Below is a small trained network, with its code and all its weights. Each question gives an input and a class and asks what happens when units are switched off, that is, made to give their printed mean instead of their output.

import numpy as np


def w(rows, s, z=0):
    codes = np.array(rows[::2]) - 128.0
    scale = np.full(codes.shape[1], s)
    scale[-1] = z or s
    return codes * scale


def norm(h):
    return h / np.sqrt((h * h).mean(-1, keepdims=True) + 1e-5)


def f(y):
    return np.maximum(y, 0)


def log_softmax(a):
    a = a - a.max(-1, keepdims=True)
    return a - np.log(np.exp(a).sum(-1, keepdims=True))


def net(x, mask):
    res = np.array(x, float).reshape(1, 5) / 4 @ E
    u = 0
    for l in range(3):
        y = f(norm(res) @ A[l][:, :-1].T + A[l][:, -1])
        res = res + np.where(mask[u : u + 6], y, B[l][:, -1]) @ B[l][:, :-1]
        u += 6
    return log_softmax(norm(res)[-1] @ U[:, :-1].T + U[:, -1])


A, B = {}, {}
E = w([
[135,175,90,50,53,101,196,125,225,140],'x0',
[58,124,203,166,145,119,190,163,135,25],'x1',
[69,211,155,100,207,35,85,181,150,193],'x2',
[1,30,89,210,201,98,86,71,208,133],'x3',
[12,104,122,25,99,245,168,133,86,136],'x4',
],0.011)
A[0] = w([
[128,118,44,158,81,178,152,90,201,97,68],'L0N1',
[107,176,96,133,146,89,78,149,197,254,100],'L0N2',
[141,119,47,101,57,181,163,63,173,193,77],'L0N3',
[149,114,139,229,89,153,102,83,134,151,83],'L0N4',
[84,201,176,107,150,142,52,132,98,154,68],'L0N5',
[182,117,96,161,20,145,224,91,207,98,1],'L0N6',
],0.0078,0.0094)
B[0] = w([
[108,72,86,62,102,165,75,94,108,82,199],'L0N1',
[34,216,189,163,152,75,67,153,178,175,253],'L0N2',
[201,52,163,6,191,129,53,83,128,163,228],'L0N3',
[107,147,201,113,177,168,44,162,110,175,193],'L0N4',
[161,53,83,101,81,197,87,114,200,80,176],'L0N5',
[204,83,178,2,67,142,80,56,215,75,192],'L0N6',
],0.0087,0.0042)
A[1] = w([
[72,112,123,129,176,167,112,138,125,185,157],'L1N1',
[123,137,79,98,160,151,102,133,110,227,2],'L1N2',
[92,172,132,80,140,101,212,141,183,89,73],'L1N3',
[114,152,129,67,106,182,152,151,75,163,191],'L1N4',
[136,107,96,179,108,138,249,133,123,122,81],'L1N5',
[131,125,123,110,114,71,150,125,147,118,49],'L1N6',
],0.013,0.0049)
B[1] = w([
[118,116,38,67,130,93,142,95,136,110,239],'L1N1',
[165,84,70,73,128,174,123,110,246,74,181],'L1N2',
[157,121,176,172,142,239,126,177,115,121,198],'L1N3',
[120,144,187,122,84,236,171,172,11,139,254],'L1N4',
[151,99,120,61,128,119,81,78,136,221,144],'L1N5',
[93,160,217,111,140,126,139,130,121,121,146],'L1N6',
],0.011,0.0078)
A[2] = w([
[199,183,152,70,92,78,150,145,151,168,111],'L2N1',
[189,181,172,185,148,69,123,170,147,143,83],'L2N2',
[226,85,104,154,164,143,96,82,86,164,90],'L2N3',
[82,105,116,99,131,138,93,198,119,137,111],'L2N4',
[146,109,111,120,9,108,184,118,173,80,2],'L2N5',
[10,22,120,182,190,170,134,99,114,147,94],'L2N6',
],0.012,0.006)
B[2] = w([
[60,75,121,74,226,27,81,38,201,67,197],'L2N1',
[105,116,194,253,189,191,209,128,162,124,205],'L2N2',
[183,199,195,116,63,171,166,214,134,193,197],'L2N3',
[255,116,254,137,61,62,124,51,135,114,181],'L2N4',
[198,87,216,54,115,148,55,82,127,99,152],'L2N5',
[163,122,100,113,188,47,72,48,232,122,254],'L2N6',
],0.0092,0.0091)
U = w([
[73,168,81,197,204,2,99,102,232,130,152],'0',
[116,104,120,19,101,170,116,86,175,110,2],'1',
[123,203,153,186,80,187,179,231,61,140,247],'2',
],0.015,0.0019)

Each question gives the input, the list of numbers given to net, and the class t.
The units are the neurons (one row each of A and B). Each row of codes is followed by its name. A weight is (code - 128) times the scale printed after its matrix; where a second scale follows, it is the last column's (A, B and U).
mask holds one flag per neuron, layer by layer. A switched-off neuron (its flag False) gives its mean, the last column of its row in B, instead of its output. The means were averaged over made-up inputs and are rounded, as every weight is.
A unit's drop is (log p(t) with every unit on - log p(t) with that unit switched off) / (log p(t) with every unit on - log p(t) with every unit switched off).
unit that matters most: the unit with the biggest drop
k most important neurons: the k neurons with the biggest drops, biggest first
k most important neurons of layer l: the k neurons of layer l with the biggest drops, biggest first
drop when u is switched off: that unit's drop, to one decimal
input [-1,7,0,3,2], class 0: unit that matters most -> L2N6
input [-7,6,-2,-3,8], class 2: 2 most important neurons -> L1N4, L2N1
input [8,7,-3,-8,5], class 2: 2 most important neurons -> L1N4, L1N3
input [-1,-7,-6,-7,-5], class 2: 2 most important neurons of layer 1 -> L1N1, L1N2
input [-5,-7,-8,-2,2], class 2: 2 most important neurons -> L2N3, L2N6
input [8,5,-7,-8,8], class 2: 3 most important neurons of layer 1 -> L1N4, L1N3, L1N1
input [-3,-6,1,2,0], class 0: 2 most important neurons -> L0N2, L1N4
input [5,-1,7,-8,0], class 2: 2 most important neurons -> L1N4, L1N3
input [8,0,5,-1,1], class 0: 2 most important neurons -> L0N2, L2N1
input [0,-3,6,-4,0], class 0: drop when L0N6 is switched off -> 0.0
input [8,7,3,-3,2], class 2: drop when L1N3 is switched off -> 0.6
input [-5,8,0,5,7], class 0: drop when L2N6 is switched off -> 0.5
input [-2,-1,-4,8,2], class 0: drop when L2N6 is switched off -> 0.3
input [-5,5,1,5,6], class 0: most important neuron -> L2N6
